Below is a small trained network, with its code and all its weights. Each question gives an input and a class and asks what happens when units are switched off, that is, made to give their printed mean instead of their output.

import numpy as np


def w(rows, s, z=0):
    codes = np.array(rows[::2]) - 128.0
    scale = np.full(codes.shape[1], s)
    scale[-1] = z or s
    return codes * scale


def f(y):
    return np.maximum(y, 0)


def log_softmax(a):
    a = a - a.max(-1, keepdims=True)
    return a - np.log(np.exp(a).sum(-1, keepdims=True))


def net(x, mask):
    res = np.array(x, float).reshape(1, 5) / 4 @ E
    y = f(res @ A[0][:, :-1].T + A[0][:, -1])
    res = res + np.where(mask, y, B[0][:, -1]) @ B[0][:, :-1]
    return log_softmax(res[-1] @ U[:, :-1].T + U[:, -1])


A, B = {}, {}
E = w([
[76,219,111,93,132,184,116],'x0',
[203,122,170,62,252,166,146],'x1',
[144,134,107,120,128,117,123],'x2',
[117,84,38,114,114,172,208],'x3',
[149,139,120,104,122,115,139],'x4',
],0.011)
A[0] = w([
[168,254,163,144,197,176,82,133],'neuron 1',
[163,31,155,125,142,69,101,208],'neuron 2',
[156,115,85,174,126,127,109,157],'neuron 3',
[119,31,73,162,18,89,189,163],'neuron 4',
[159,138,177,157,98,89,68,63],'neuron 5',
[92,205,93,114,107,198,123,28],'neuron 6',
[111,230,155,101,200,142,66,129],'neuron 7',
[116,130,55,111,124,222,203,87],'neuron 8',
[77,201,126,150,32,81,91,39],'neuron 9',
[77,246,80,112,112,227,132,92],'neuron 10',
[89,197,77,126,97,191,157,254],'neuron 11',
[70,190,117,156,10,79,85,237],'neuron 12',
[176,71,136,94,252,171,158,121],'neuron 13',
[128,223,156,99,193,182,137,132],'neuron 14',
[124,111,60,112,142,243,197,196],'neuron 15',
[130,130,146,133,179,115,104,110],'neuron 16',
[135,159,205,142,115,29,34,227],'neuron 17',
[115,105,96,193,149,154,130,145],'neuron 18',
[98,137,128,118,65,114,100,193],'neuron 19',
[172,27,168,147,153,39,131,74],'neuron 20',
[92,160,95,121,145,138,127,143],'neuron 21',
[107,165,130,138,44,113,100,88],'neuron 22',
],0.0087,0.0076)
B[0] = w([
[72,73,146,38,81,111,124,203],'neuron 1',
[137,94,116,204,127,60,141,189],'neuron 2',
[107,123,156,97,121,144,139,150],'neuron 3',
[46,65,157,8,72,84,88,216],'neuron 4',
[153,108,104,154,114,75,170,153],'neuron 5',
[151,99,128,207,151,82,167,162],'neuron 6',
[75,75,120,71,75,105,98,199],'neuron 7',
[184,182,145,200,190,158,131,185],'neuron 8',
[133,199,122,119,145,225,100,182],'neuron 9',
[207,178,115,220,187,151,153,202],'neuron 10',
[103,163,132,45,112,203,65,228],'neuron 11',
[194,93,122,234,172,49,195,247],'neuron 12',
[175,224,116,216,161,184,131,204],'neuron 13',
[72,84,126,56,81,134,105,195],'neuron 14',
[139,98,136,219,131,41,151,214],'neuron 15',
[110,119,104,146,96,125,123,149],'neuron 16',
[169,216,110,165,180,233,134,223],'neuron 17',
[158,148,113,58,109,106,127,151],'neuron 18',
[129,86,139,144,136,81,136,184],'neuron 19',
[136,209,119,138,163,194,135,168],'neuron 20',
[131,155,148,139,116,153,144,159],'neuron 21',
[146,168,123,138,166,176,121,168],'neuron 22',
],0.013,0.015)
U = w([
[142,111,119,206,153,61,208,9],'0',
[122,197,120,134,158,255,121,245],'1',
[45,53,137,42,53,91,111,181],'2',
],0.0099,0.0013)

Each question gives the input, the list of numbers given to net, and the class t.
The units are the neurons (one row each of A and B). Each row of codes is followed by its name. A weight is (code - 128) times the scale printed after its matrix; where a second scale follows, it is the last column's (A, B and U).
mask holds one flag per neuron, in row order. A switched-off neuron (its flag False) gives its mean, the last column of its row in B, instead of its output. The means were averaged over made-up inputs and are rounded, as every weight is.
A unit's drop is (log p(t) with every unit on - log p(t) with that unit switched off) / (log p(t) with every unit on - log p(t) with every unit switched off).
The circuit of an input: a set's keep is (log p(t) with only the set's units on - log p(t) with every unit switched off) / (log p(t) with every unit on - log p(t) with every unit switched off). Starting from the 12 units with the biggest drops (on a tie, the unit counted first), units are removed one at a time, each time the one whose removal leaves the highest keep (on an exact tie, the one counted first), for as long as the keep stays at least 0.8.
units of the circuit, in order: the units of the circuit, biggest drop first
unit that matters most: the unit with the biggest drop
k most important neurons: the k neurons with the biggest drops, biggest first
drop when u is switched off: that unit's drop, to one decimal
input [8,-1,0,1,-2], class 0: 4 most important neurons : (neuron 17; neuron 6; neuron 15; neuron 12)
input [-8,-6,4,1,1], class 2: units of the circuit, in order : (neuron 4)
input [2,-1,-2,6,4], class 0: 4 most important neurons : (neuron 15; neuron 17; neuron 9; neuron 8)
input [1,8,-3,0,-7], class 2: units of the circuit, in order : (neuron 17; neuron 14)
input [-4,-5,3,1,-8], class 2: 2 most important neurons : (neuron 4; neuron 10)
input [-5,2,0,-3,-4], class 1: 3 most important neurons : (neuron 12; neuron 15; neuron 20)
input [-6,4,-2,-7,-7], class 1: 3 most important neurons : (neuron 17; neuron 12; neuron 20)
input [-3,0,7,7,-3], class 2: 4 most important neurons : (neuron 4; neuron 12; neuron 10; neuron 17)
input [-7,1,-8,-2,5], class 1: 4 most important neurons : (neuron 12; neuron 20; neuron 15; neuron 17)
input [-7,2,-3,-2,-5], class 1: 3 most important neurons : (neuron 12; neuron 20; neuron 15)
input [6,-1,-6,1,2], class 0: 2 most important neurons : (neuron 17; neuron 6)
input [6,-7,-8,8,-1], class 0: 2 most important neurons : (neuron 12; neuron 15)
input [5,-4,5,3,-3], class 0: 2 most important neurons : (neuron 12; neuron 17)
input [-2,2,-6,-7,2], class 1: unit that matters most : neuron 17
input [-6,6,-2,0,6], class 1: 3 most important neurons : (neuron 12; neuron 20; neuron 13)
input [5,-1,3,3,0], class 0: 3 most important neurons : (neuron 17; neuron 15; neuron 9)
input [2,6,-3,-5,2], class 2: 2 most important neurons : (neuron 1; neuron 7)
input [0,-6,-5,4,-2], class 2: drop when neuron 11 is switched off : 0.1
input [3,7,5,-3,-8], class 2: drop when neuron 7 is switched off : 0.1
input [6,-8,7,3,8], class 0: unit that matters most : neuron 12
input [8,-2,-6,1,-2], class 0: drop when neuron 15 is switched off : 0.4
input [-5,-1,-8,4,-6], class 2: drop when neuron 4 is switched off : 0.3
